49, 170, 193, 126, 115, 108, 86
62, 158, 137, 153, 138, 100, 118
114, 133, 110, 149, 134, 113, 138
211, 75, 111, 117, 104, 146, 164
133, 82, 86, 175, 125, 99, 196
66, 160, 199, 77, 151, 158, 64
76, 154, 144, 113, 164, 140, 97
:
108, 86, 49, 170, 193, 126, 115
100, 118, 62, 158, 137, 153, 138
113, 138, 114, 133, 110, 149, 134
146, 164, 211, 75, 111, 117, 104
99, 196, 133, 82, 86, 175, 125
158, 64, 66, 160, 199, 77, 151
140, 97, 76, 154, 144, 113, 164

179, 185, 141, 145, 132, 220, 199, 36, 136, 183, 223
130, 123, 116, 100, 130, 116, 121, 143, 124, 135, 121
:
183, 223, 179, 185, 141, 145, 132, 220, 199, 36, 136
135, 121, 130, 123, 116, 100, 130, 116, 121, 143, 124

165, 126, 144, 135, 134, 117, 155
168, 146, 146, 141, 120, 149, 116
183, 160, 201, 142, 144, 136, 94
141, 144, 106, 115, 110, 120, 133
:
117, 155, 165, 126, 144, 135, 134
149, 116, 168, 146, 146, 141, 120
136, 94, 183, 160, 201, 142, 144
120, 133, 141, 144, 106, 115, 110

157, 88, 52, 94, 141, 159, 119, 118, 169
176, 193, 95, 96, 172, 119, 106, 179, 186
95, 158, 215, 88, 147, 143, 85, 156, 87
89, 86, 150, 176, 155, 69, 90, 100, 140
:
118, 169, 157, 88, 52, 94, 141, 159, 119
179, 186, 176, 193, 95, 96, 172, 119, 106
156, 87, 95, 158, 215, 88, 147, 143, 85
100, 140, 89, 86, 150, 176, 155, 69, 90

113, 112, 134, 93, 129, 82, 160, 98, 117, 144, 132, 159
141, 136, 142, 124, 128, 126, 126, 118, 132, 123, 123, 130
198, 143, 106, 85, 57, 92, 118, 137, 132, 131, 46, 126
130, 131, 133, 135, 140, 131, 131, 127, 117, 107, 145, 122
123, 129, 138, 120, 119, 125, 140, 118, 125, 133, 114, 138
146, 120, 133, 132, 123, 130, 144, 124, 153, 136, 125, 134
123, 118, 121, 138, 129, 127, 125, 122, 127, 132, 124, 123
139, 145, 142, 113, 98, 142, 135, 117, 123, 136, 85, 153
:
132, 159, 113, 112, 134, 93, 129, 82, 160, 98, 117, 144
123, 130, 141, 136, 142, 124, 128, 126, 126, 118, 132, 123
46, 126, 198, 143, 106, 85, 57, 92, 118, 137, 132, 131
145, 122, 130, 131, 133, 135, 140, 131, 131, 127, 117, 107
114, 138, 123, 129, 138, 120, 119, 125, 140, 118, 125, 133
125, 134, 146, 120, 133, 132, 123, 130, 144, 124, 153, 136
124, 123, 123, 118, 121, 138, 129, 127, 125, 122, 127, 132
85, 153, 139, 145, 142, 113, 98, 142, 135, 117, 123, 136

138, 127, 100, 89, 109, 130
153, 155, 51, 63, 120, 141
156, 150, 107, 118, 185, 212
114, 89, 163, 159, 50, 97
136, 162, 105, 66, 128, 146
135, 141, 39, 124, 189, 168
179, 165, 125, 144, 163, 211
99, 134, 133, 158, 120, 101
193, 187, 167, 153, 60, 207
150, 88, 38, 95, 125, 165
151, 147, 81, 102, 135, 168
96, 176, 140, 135, 49, 94
:
109, 130, 138, 127, 100, 89
120, 141, 153, 155, 51, 63
185, 212, 156, 150, 107, 118
50, 97, 114, 89, 163, 159
128, 146, 136, 162, 105, 66
189, 168, 135, 141, 39, 124
163, 211, 179, 165, 125, 144
120, 101, 99, 134, 133, 158
60, 207, 193, 187, 167, 153
125, 165, 150, 88, 38, 95
135, 168, 151, 147, 81, 102
49, 94, 96, 176, 140, 135
---
97, 169
171, 37
113, 123
128, 88
130, 159
:
97, 169
171, 37

205, 78, 81
117, 136, 135
136, 123, 124
218, 70, 73
:
205, 78
117, 136

101, 85
43, 38
135, 145
:
101, 85
43, 38

119, 138, 127, 126, 130
126, 206, 166, 143, 106
137, 169, 125, 124, 141
:
119, 138
126, 206

191, 68, 194, 72, 197
172, 66, 173, 67, 176
97, 188, 92, 200, 87
67, 170, 65, 175, 62
65, 123, 68, 128, 69
:
191, 68
172, 66

170, 35, 49
130, 66, 53
76, 175, 202
:
170, 35
130, 66

83, 94, 201, 88
83, 94, 202, 88
194, 173, 87, 152
:
83, 94
83, 94
---
213, 193, 83, 90, 75, 77, 195, 180, 89, 91, 75
92, 95, 185, 185, 187, 186, 97, 102, 184, 184, 186
169, 150, 70, 77, 60, 64, 145, 137, 73, 76, 62
:
92, 95, 185, 185, 187, 186, 97, 102, 184, 184, 186

91, 208, 85, 83, 70
93, 206, 84, 84, 72
89, 209, 86, 80, 70
90, 208, 85, 82, 70
179, 80, 150, 209, 223
178, 83, 152, 205, 224
92, 206, 84, 84, 71
90, 209, 86, 81, 70
178, 83, 152, 205, 224
177, 84, 153, 204, 223
178, 83, 153, 205, 224
:
93, 206, 84, 84, 72
90, 208, 85, 82, 70
178, 83, 152, 205, 224
90, 209, 86, 81, 70
177, 84, 153, 204, 223

79, 160, 103, 129, 100, 138
101, 105, 161, 141, 150, 174
108, 132, 138, 80, 177, 132
188, 110, 118, 118, 136, 76
107, 74, 150, 120, 143, 127
70, 126, 148, 90, 48, 133
133, 103, 152, 85, 117, 107
135, 105, 159, 131, 154, 151
102, 157, 105, 139, 115, 136
:
101, 105, 161, 141, 150, 174
188, 110, 118, 118, 136, 76
70, 126, 148, 90, 48, 133
135, 105, 159, 131, 154, 151

132, 65
132, 65
139, 61
138, 59
135, 57
139, 64
137, 96
140, 72
:
132, 65
138, 59
139, 64
140, 72

185, 199, 40, 214, 42, 212
42, 35, 41, 66, 119, 212
:
42, 35, 41, 66, 119, 212

183, 151, 139, 142
77, 105, 121, 112
73, 104, 118, 113
98, 115, 120, 125
214, 165, 145, 149
175, 149, 136, 142
:
77, 105, 121, 112
98, 115, 120, 125
175, 149, 136, 142

201, 203, 57
143, 208, 197
195, 134, 163
55, 116, 209
:
143, 208, 197
55, 116, 209
---
98, 211, 82, 140, 135
146, 65, 186, 37, 135
69, 119, 186, 37, 128
:
98, 211
146, 65
69, 119

172, 183, 85, 96
198, 159, 81, 103
102, 41, 144, 165
:
172, 183
198, 159
102, 41

139, 104, 114, 108, 214
134, 100, 130, 128, 179
162, 47, 122, 74, 178
100, 130, 175, 72, 54
:
139, 104
134, 100
162, 47

38, 222
41, 217
222, 33
213, 41
205, 47
:
38, 222
41, 217
222, 33

135, 151, 124, 209
126, 161, 84, 146
111, 112, 173, 130
131, 137, 130, 159
99, 160, 150, 134
:
135, 151
126, 161
111, 112

74, 150
213, 72
110, 40
175, 40
149, 68
:
74, 150
213, 72
110, 40
---
138, 115, 122, 154, 143, 131
133, 121, 125, 142, 136, 129
101, 161, 143, 58, 89, 121
101, 162, 143, 58, 89, 121
100, 163, 144, 55, 87, 121
124, 132, 130, 119, 123, 127
141, 111, 120, 163, 148, 131
127, 130, 129, 124, 126, 128
116, 143, 135, 96, 110, 125
:
116, 143, 135, 96, 110, 125
138, 115, 122, 154, 143, 131
133, 121, 125, 142, 136, 129
101, 161, 143, 58, 89, 121
101, 162, 143, 58, 89, 121
100, 163, 144, 55, 87, 121
124, 132, 130, 119, 123, 127
141, 111, 120, 163, 148, 131
127, 130, 129, 124, 126, 128

196, 197
74, 141
164, 122
188, 62
150, 100
130, 112
64, 209
135, 101
130, 122
85, 49
89, 198
:
89, 198
196, 197
74, 141
164, 122
188, 62
150, 100
130, 112
64, 209
135, 101
130, 122
85, 49

122, 146
102, 183
144, 91
114, 78
67, 68
119, 59
145, 108
118, 68
105, 71
126, 51
93, 77
:
93, 77
122, 146
102, 183
144, 91
114, 78
67, 68
119, 59
145, 108
118, 68
105, 71
126, 51

36, 100
182, 161
91, 150
214, 116
:
214, 116
36, 100
182, 161
91, 150

69, 57, 106, 209, 138, 176, 136, 104, 155, 143
141, 135, 115, 114, 147, 125, 136, 133, 139, 134
:
141, 135, 115, 114, 147, 125, 136, 133, 139, 134
69, 57, 106, 209, 138, 176, 136, 104, 155, 143

101, 158, 162, 166, 127, 80, 53, 136, 134, 80, 119, 125, 89
102, 133, 137, 181, 126, 150, 65, 142, 120, 76, 150, 139, 102
:
102, 133, 137, 181, 126, 150, 65, 142, 120, 76, 150, 139, 102
101, 158, 162, 166, 127, 80, 53, 136, 134, 80, 119, 125, 89
---
181, 211, 64, 168
91, 91, 189, 85
147, 57, 106, 168
181, 194, 43, 116
170, 176, 43, 96
:
91, 91, 189
147, 57, 106

173, 81, 175, 91
175, 87, 165, 115
216, 122, 41, 167
158, 187, 104, 66
:
175, 87, 165
216, 122, 41

98, 62, 156, 134
69, 70, 103, 167
54, 72, 195, 184
:
69, 70, 103
54, 72, 195

167, 66, 37
201, 182, 185
188, 163, 222
:
201, 182, 185
188, 163, 222

128, 102, 109, 147, 191
140, 55, 123, 139, 140
117, 86, 120, 155, 159
142, 159, 133, 100, 81
:
140, 55, 123
117, 86, 120

190, 188, 155
147, 190, 156
79, 77, 181
126, 41, 87
:
147, 190, 156
79, 77, 181
